Read these off the row that follows.
1) Report the median of all entries.
2) Report the fifth entry.
3) Report the entry just left of 3.
4) Report the last entry.
5) Report the first entry.
[8, 7, 2, 5, 3, 6, 4, 8, 7, 5, 7]
1) 6
2) 3
3) 5
4) 7
5) 8

array([25, 75, 57, 41, 53, 69, 73, 30, 37, 73])
The entry just left of 30 is 73
The entry just right of the smallest entry -> 75
The entry just right of the largest entry -> 57

X =
[[197 165 150 208  39 150 102  32 102  91 130]
 [182 111 123 185 147 121  71 156  99 167  74]
 [ 78  67 113 103 144  31 162 112 102  84  87]
 [155 180  84 112  54 155 107 109 168  89 139]
 [ 27  72 140  34 112 197 150  86  55  66 158]
 [101 201 110  64 174 120 104 162 172 105  87]
 [168 104 144 117  73 200  48  64  84 108 184]
 [ 25  65 157  53 182 172 115 124  66 113 194]]
Rows and columns are numbered from 1.
The entry in row 3 and column 1 is 78
Report the entry just left of the largest entry.
Answer: 150
Report the entry in row 1 and column 1.
Answer: 197
The entry at row 1, column 2 -> 165
Report the bottom-left entry.
Answer: 25
The entry just right of the smallest entry: 65
Report the entry directly above 110.
Answer: 140
The entry in the bottom-right corner is 194
Report the entry just left of 185.
Answer: 123
The entry at row 2, column 1: 182
Report the bottom entry of the column that holds the largest entry.
Answer: 53
The entry at row 2, column 2: 111
Report the entry directly below the largest entry.
Answer: 185
The entry in the top-right corner -> 130
The entry directly above 72 -> 180
Report the entry just right of the largest entry.
Answer: 39
Report the entry directly above 174.
Answer: 112
Report the top entry of the column that holds the largest entry.
Answer: 208
The entry just left of 174 -> 64

[[ -9  24  -7  -8 -21 -21  18]
 [  4  -5   4 -14  -4  20 -26]
 [ 13 -12  16 -20   7  35 -41]
 [ 17   8   3 -20  -3   4 -20]
 [-18   2  -4  -3  -2  14   8]
 [ 13  15 -35 -11 -11 -27   3]
 [-14  22 -26  13 -17 -20  33]
 [  2 -10 -15   0  19   6  19]
 [ 14  -9  14 -50 -17  12 -18]
 [ 12   5  -2 -11  -7  -7 -16]
 [-24  32 -49  37 -28 -23  45]
 [  0  16 -18   7 -16 -11   6]
 [ -5  -9 -18  18  10  -5  -6]
 [ 18  -4 -13   1 -14  -6  -2]
 [ 15   2   3 -23  -7   0 -12]]
Report the entry in the bottom-right corner.
-12
Report the largest entry in the first row.
24
The top-left entry is -9
Report the entry directly below the largest entry.
6
The entry in the top-right corner: 18
Report the first entry of the largest entry's row.
-24
The bottom-left entry is 15
Report the entry directly above the centre entry.
13
Report the smallest entry in the last column.
-41
Report the 5th-last entry, reading row by row.
3
Report the 3rd largest entry.
35
The centre entry -> 0
Report the first entry of the smallest entry's row.
14
The entry directly below the smallest entry: -11
Report the entry just right of the smallest entry.
-17
Report the entry directly below -8.
-14
Report the fourth-last entry, reading row by row.
-23
Report the last entry in the row that holds the smallest entry.
-18
Report the second entry from the end, reading row by row.
0
Report the second largest entry.
37
Report the entry just right of the centre entry.
19
Report the third-last entry, reading row by row.
-7
The fifth entry in reading order -> -21
The maximum -> 45
The third entry on the main diagonal -> 16
Report the entry just left of the largest entry.
-23
The largest entry in the first column: 18
Report the top entry of the column that holds the smallest entry.
-8
Report the 3rd entry in reading order.
-7

a = 6409,1556,6249,4932,5975,6069,8091,5686
Read off the 1st entry from the left.
A: 6409
Read off the third entry from the right.
A: 6069
Read off the fourth entry from the end.
A: 5975
Read off the first entry from the right.
A: 5686

Questions about the matrix below. Indices start at 1.
1) Give the entry in the top-right corner.
2) Give the entry just left of the smallest entry.
3) Give the entry directly below 38.
4) Give the entry just right of the largest entry.
5) Give the entry in row 3 and column 1.
6) Give the entry just right of the smallest entry.
7) Give the entry in row 1 and column 1.
8) Give the entry at row 1, column 3.
-18  30  -8  28   4  -3   0  -7   3   7
 -3 -34  20  13  20  -1 -13 -19 -13 -31
-16   5  -3 -16   7  -7   1 -19 -26   9
-11  13 -19   9 -13 -10   7  -4  -9  -5
-17 -10  -7   4  -8  19 -20  -6  13  -9
 27  21 -22 -27  10 -13  42 -20  38  27
  1 -20 -10 -25  10  -8 -12  -4   5  13
  7   5   4 -18   6   7   3 -10   6   3
 -5  -6  -6  31   1  -1  -3   0  -8  -1
 -6   1   5  -4  -7  31   1  -1  11  13
 -4  11  -3   3 -13  27  -7  13  17  10
  7   0   1  -3   1 -35 -10   2   1 -25
 -3  15   6   2  12   6   6 -23 -13 -20
1) 7
2) 1
3) 5
4) -20
5) -16
6) -10
7) -18
8) -8

 140.787     1.431    37.586  -114.520    30.541   130.986  -145.831    57.884   179.949   132.843  -115.527    38.058  -137.086   111.677   207.901   -42.272
 -94.167   118.323     2.147   172.691   -64.920   -40.464   154.833   164.221   -26.278    10.084   184.276   -55.531    17.250   -99.370   -58.731   158.596
The 2nd entry on the diagonal from the top-right corner is -58.731
Give the entry just left of 10.084.
Answer: -26.278
The entry just left of the largest entry is 111.677
Give the entry just left of 2.147.
Answer: 118.323
Give the top-right entry.
Answer: -42.272
Give the smallest entry in the first column.
Answer: -94.167
The 1st entry, reading row by row: 140.787
The entry just right of 37.586: -114.520
Give the entry just right of the smallest entry.
Answer: 57.884
Give the entry directly below the smallest entry.
Answer: 154.833
The entry directly above -55.531 -> 38.058
Give the last entry, reading row by row.
Answer: 158.596
Give the second largest entry.
Answer: 184.276
Give the second entry, reading row by row.
Answer: 1.431
Give the entry directly below 132.843.
Answer: 10.084
Give the entry just left of 17.250.
Answer: -55.531
The entry just right of -114.520 is 30.541
The entry just left of -115.527 -> 132.843
The second smallest entry is -137.086
Give the third entry in reading order.
Answer: 37.586
The maximum: 207.901
